Here is a tiny trained network, its code and every weight. The questions are about switching its units off for an input and a target symbol, where a switched-off unit gives its printed mean instead of its output.

import numpy as np


def w(rows, s, z=0):
    codes = np.array(rows[::2]) - 128.0
    scale = np.full(codes.shape[1], s)
    scale[-1] = z or s
    return codes * scale


def f(y):
    return y / 2 * (1 + np.tanh(0.7978845608 * (y + 0.044715 * y**3)))


def softmax(a):
    e = np.exp(a - a.max(-1, keepdims=True))
    return e / e.sum(-1, keepdims=True)


def log_softmax(a):
    a = a - a.max(-1, keepdims=True)
    return a - np.log(np.exp(a).sum(-1, keepdims=True))


def net(x, mask):
    ids = ['ΔΘΛΠΣβγεζημξτφω'.index(c) for c in x.split()]
    T = len(ids)
    res = E[ids] + P[:T]
    u = 0
    for l in range(3):
        q, k, v = (res @ M[l].T for M in (Q, K, V))
        z = softmax(np.where(np.tri(T) > 0, q @ k.T / 3**0.5, -1e9)) @ v
        res = res + np.where(mask[u], z, O[l][:, -1]) @ O[l][:, :-1]
        u += 1
        y = f(res @ A[l][:, :-1].T + A[l][:, -1])
        res = res + np.where(mask[u : u + 8], y, B[l][:, -1]) @ B[l][:, :-1]
        u += 8
    return log_softmax(res[-1] @ U[:, :-1].T + U[:, -1])


Q, K, V, O, A, B = {}, {}, {}, {}, {}, {}
E = w([
[76,70,61,121],'Δ',
[168,76,89,190],'Θ',
[158,134,208,210],'Λ',
[155,171,136,134],'Π',
[92,135,99,169],'Σ',
[150,100,124,73],'β',
[94,123,113,174],'γ',
[46,185,178,190],'ε',
[173,163,113,88],'ζ',
[214,83,121,99],'η',
[81,112,10,112],'μ',
[120,89,162,49],'ξ',
[142,97,138,70],'τ',
[90,104,163,147],'φ',
[93,127,112,175],'ω',
],0.012)
P = w([
[254,78,155,224],'0',
[238,106,203,170],'1',
[234,98,201,169],'2',
[180,107,201,132],'3',
[190,133,197,142],'4',
[142,132,204,98],'5',
[156,153,196,100],'6',
[111,159,186,72],'7',
[103,174,185,74],'8',
[85,186,175,56],'9',
[67,196,148,43],'10',
[85,185,201,70],'11',
[91,148,217,81],'12',
],0.0019)
Q[0] = w([
[171,20,122,1],'0.h0',
[221,130,209,49],'0.h0',
[174,160,130,32],'0.h0',
],0.021)
K[0] = w([
[94,134,29,4],'0.h0',
[215,241,54,87],'0.h0',
[132,205,147,66],'0.h0',
],0.018)
V[0] = w([
[66,126,81,153],'0.h0',
[120,169,79,131],'0.h0',
[186,254,48,112],'0.h0',
],0.0097)
O[0] = w([
[105,97,58,187,49],'0.h0',
[130,161,74,125,136],'0.h0',
[156,255,48,57,253],'0.h0',
],0.0084,0.0027)
A[0] = w([
[98,168,40,158,7],'0.n0',
[99,88,38,27,186],'0.n1',
[121,58,146,77,180],'0.n2',
[42,102,122,154,68],'0.n3',
[142,108,90,87,54],'0.n4',
[205,155,198,148,54],'0.n5',
[166,50,133,4,4],'0.n6',
[166,135,82,197,132],'0.n7',
],0.012,0.0031)
B[0] = w([
[111,160,147,179,129],'0.n0',
[154,68,160,63,253],'0.n1',
[81,118,31,136,155],'0.n2',
[135,168,193,16,162],'0.n3',
[161,109,170,132,151],'0.n4',
[176,107,128,190,162],'0.n5',
[130,97,247,183,196],'0.n6',
[86,70,106,99,136],'0.n7',
],0.014,0.0057)
Q[1] = w([
[199,18,44,255],'1.h0',
[123,67,101,112],'1.h0',
[27,20,111,131],'1.h0',
],0.0092)
K[1] = w([
[143,51,76,251],'1.h0',
[131,88,99,142],'1.h0',
[138,24,138,71],'1.h0',
],0.011)
V[1] = w([
[141,29,138,111],'1.h0',
[3,58,201,181],'1.h0',
[69,251,134,164],'1.h0',
],0.0045)
O[1] = w([
[219,117,148,137,195],'1.h0',
[145,157,37,67,31],'1.h0',
[1,145,75,95,3],'1.h0',
],0.0043,0.0042)
A[1] = w([
[48,164,66,121,169],'1.n0',
[179,79,39,40,86],'1.n1',
[133,148,73,69,77],'1.n2',
[142,212,66,191,13],'1.n3',
[80,166,126,211,41],'1.n4',
[131,175,145,19,211],'1.n5',
[117,95,200,176,98],'1.n6',
[117,181,1,84,251],'1.n7',
],0.0095,0.0016)
B[1] = w([
[127,59,223,217,127],'1.n0',
[165,84,229,9,189],'1.n1',
[185,171,86,72,134],'1.n2',
[87,186,27,61,119],'1.n3',
[167,172,184,96,124],'1.n4',
[204,186,129,218,254],'1.n5',
[133,196,101,193,184],'1.n6',
[216,111,80,255,128],'1.n7',
],0.0093,0.0082)
Q[2] = w([
[91,190,123,102],'2.h0',
[169,116,19,178],'2.h0',
[194,160,254,217],'2.h0',
],0.0086)
K[2] = w([
[103,122,56,105],'2.h0',
[170,114,103,190],'2.h0',
[131,255,161,106],'2.h0',
],0.013)
V[2] = w([
[135,106,169,150],'2.h0',
[2,176,214,148],'2.h0',
[158,142,59,99],'2.h0',
],0.0076)
O[2] = w([
[113,102,103,161,183],'2.h0',
[129,1,234,169,2],'2.h0',
[145,176,135,89,109],'2.h0',
],0.0064,0.0093)
A[2] = w([
[122,192,129,83,2],'2.n0',
[115,145,78,205,102],'2.n1',
[61,221,153,167,96],'2.n2',
[7,115,60,197,101],'2.n3',
[33,66,122,84,96],'2.n4',
[56,210,42,103,95],'2.n5',
[119,91,56,139,209],'2.n6',
[4,138,105,102,146],'2.n7',
],0.011,0.0037)
B[2] = w([
[110,92,148,161,255],'2.n0',
[41,148,93,153,165],'2.n1',
[163,78,139,137,163],'2.n2',
[46,93,211,61,159],'2.n3',
[252,205,142,137,130],'2.n4',
[128,155,81,60,154],'2.n5',
[123,99,49,176,153],'2.n6',
[107,232,178,181,144],'2.n7',
],0.021,0.0044)
U = w([
[127,114,117,139,30],'Δ',
[115,119,118,138,75],'Θ',
[173,30,39,163,155],'Λ',
[137,112,116,155,121],'Π',
[84,138,101,118,216],'Σ',
[126,79,113,167,105],'β',
[48,219,154,92,139],'γ',
[149,2,200,213,2],'ε',
[229,232,158,164,217],'ζ',
[117,153,92,242,54],'η',
[147,41,125,20,128],'μ',
[68,72,151,146,167],'ξ',
[103,85,131,156,135],'τ',
[117,111,124,140,38],'φ',
[126,192,26,91,100],'ω',
],0.0055,0.0034)

Each question gives the input, a string of symbols that net reads in full, and the target symbol t.
The units are the heads (3 rows each of Q, K, V and O) and the neurons (one row each of A and B). Each row of codes is followed by its name. A weight is (code - 128) times the scale printed after its matrix; where a second scale follows, it is the last column's (O, A, B and U).
mask holds one flag per unit, layer by layer, with each layer's heads first. A switched-off unit (its flag False) gives its mean, the last column of its rows in O or B, instead of its output. The means were averaged over made-up inputs and are rounded, as every weight is.
A unit's drop is (log p(t) with every unit on - log p(t) with that unit switched off) / (log p(t) with every unit on - log p(t) with every unit switched off).
The circuit of an input: a set's keep is (log p(t) with only the set's units on - log p(t) with every unit switched off) / (log p(t) with every unit on - log p(t) with every unit switched off). Starting from the 12 units with the biggest drops (on a tie, the unit counted first), units are removed one at a time, each time the one whose removal leaves the highest keep (on an exact tie, the one counted first), for as long as the keep stays at least 0.8.
units of the circuit, in order: the units of the circuit, biggest drop first
most important unit: the unit with the biggest drop
k most important neurons: the k neurons with the biggest drops, biggest first
k most important neurons of layer l: the k neurons of layer l with the biggest drops, biggest first
input ζ Λ η μ η Θ β, target μ: units of the circuit, in order	(0.h0; 0.n1; 1.n1)
input η η Σ η ζ ζ γ, target γ: most important neuron of layer 0	(0.n1)
input τ Σ η ζ η φ Δ Π ζ Θ ζ Σ μ, target μ: units of the circuit, in order	(1.n1; 0.n1)
input Δ ζ η τ ζ ζ ω, target γ: 2 most important neurons of layer 1	(1.n5; 1.n1)
input ζ η Π ζ β Θ γ Δ η ζ ζ Λ, target η: units of the circuit, in order	(2.n1; 0.n5; 0.h0; 1.n6)
input μ η ζ η Σ Σ Δ η Π ζ ζ Σ, target γ: 4 most important neurons	(1.n5; 1.n1; 0.n1; 0.n6)
input ζ η ω Σ η η ζ ζ ζ Δ, target μ: units of the circuit, in order	(1.n1; 0.n1)
input η μ β, target μ: 2 most important neurons	(1.n1; 0.n1)
input η ζ ξ, target ζ: 4 most important neurons	(0.n6; 0.n1; 1.n6; 2.n0)
input ζ η Δ Δ ω, target ω: 2 most important neurons	(0.n6; 2.n5)
input η Λ ζ ζ ζ η η φ β, target ζ: 4 most important neurons	(0.n6; 0.n1; 1.n5; 1.n6)
input ζ Π η Π, target ω: 3 most important neurons of layer 0	(0.n6; 0.n1; 0.n3)
input ζ ζ ζ Δ Δ η ζ γ ζ τ, target ζ: units of the circuit, in order	(0.h0; 1.n5)
input η ξ ζ ζ η ω, target γ: most important unit	0.n1
input φ ζ μ, target μ: 2 most important neurons	(1.n1; 0.n3)
input Δ η ω, target ω: units of the circuit, in order	(0.n6; 0.n1; 2.n5; 1.n1)
input η Σ γ η ζ φ ω μ Σ η, target μ: units of the circuit, in order	(0.h0; 1.n1; 0.n1)
input ξ ζ ζ Σ, target γ: 2 most important neurons	(0.n1; 0.n2)
input η ζ ε ε Σ η ω φ ω ξ, target ε: 2 most important neurons	(0.n3; 0.n6)
input ζ ω Δ ξ ζ ζ ζ Δ ζ ζ ε ζ Δ, target μ: most important unit	1.n1
input ω η Θ Σ ω η, target η: 2 most important neurons of layer 2	(2.n1; 2.n3)
input ε φ ω η Θ ζ γ ω ε ω Λ η, target ε: 3 most important neurons of layer 1	(1.n6; 1.n7; 1.n4)
input η Δ ξ, target ξ: 2 most important neurons	(0.n6; 0.n2)
input ζ η η ζ β ζ ζ φ Σ φ, target γ: 2 most important neurons	(0.n1; 1.n1)
input Σ ζ η β Σ ω ζ ε ω η η, target ε: 3 most important neurons	(0.n3; 0.n1; 0.n6)
input Σ φ η, target η: 4 most important neurons	(1.n6; 0.n6; 2.n1; 0.n5)
input ζ ζ τ φ Θ τ, target ζ: 2 most important neurons of layer 0	(0.n6; 0.n1)
input η ζ ζ ω ζ ζ Σ Σ φ ζ ω η ε, target ε: most important unit	0.n3
input ζ ξ Θ, target Λ: 4 most important neurons of layer 0	(0.n1; 0.n6; 0.n7; 0.n3)
input Θ Δ ω η τ ζ η β φ ε τ, target ε: 2 most important neurons	(0.n3; 0.n1)
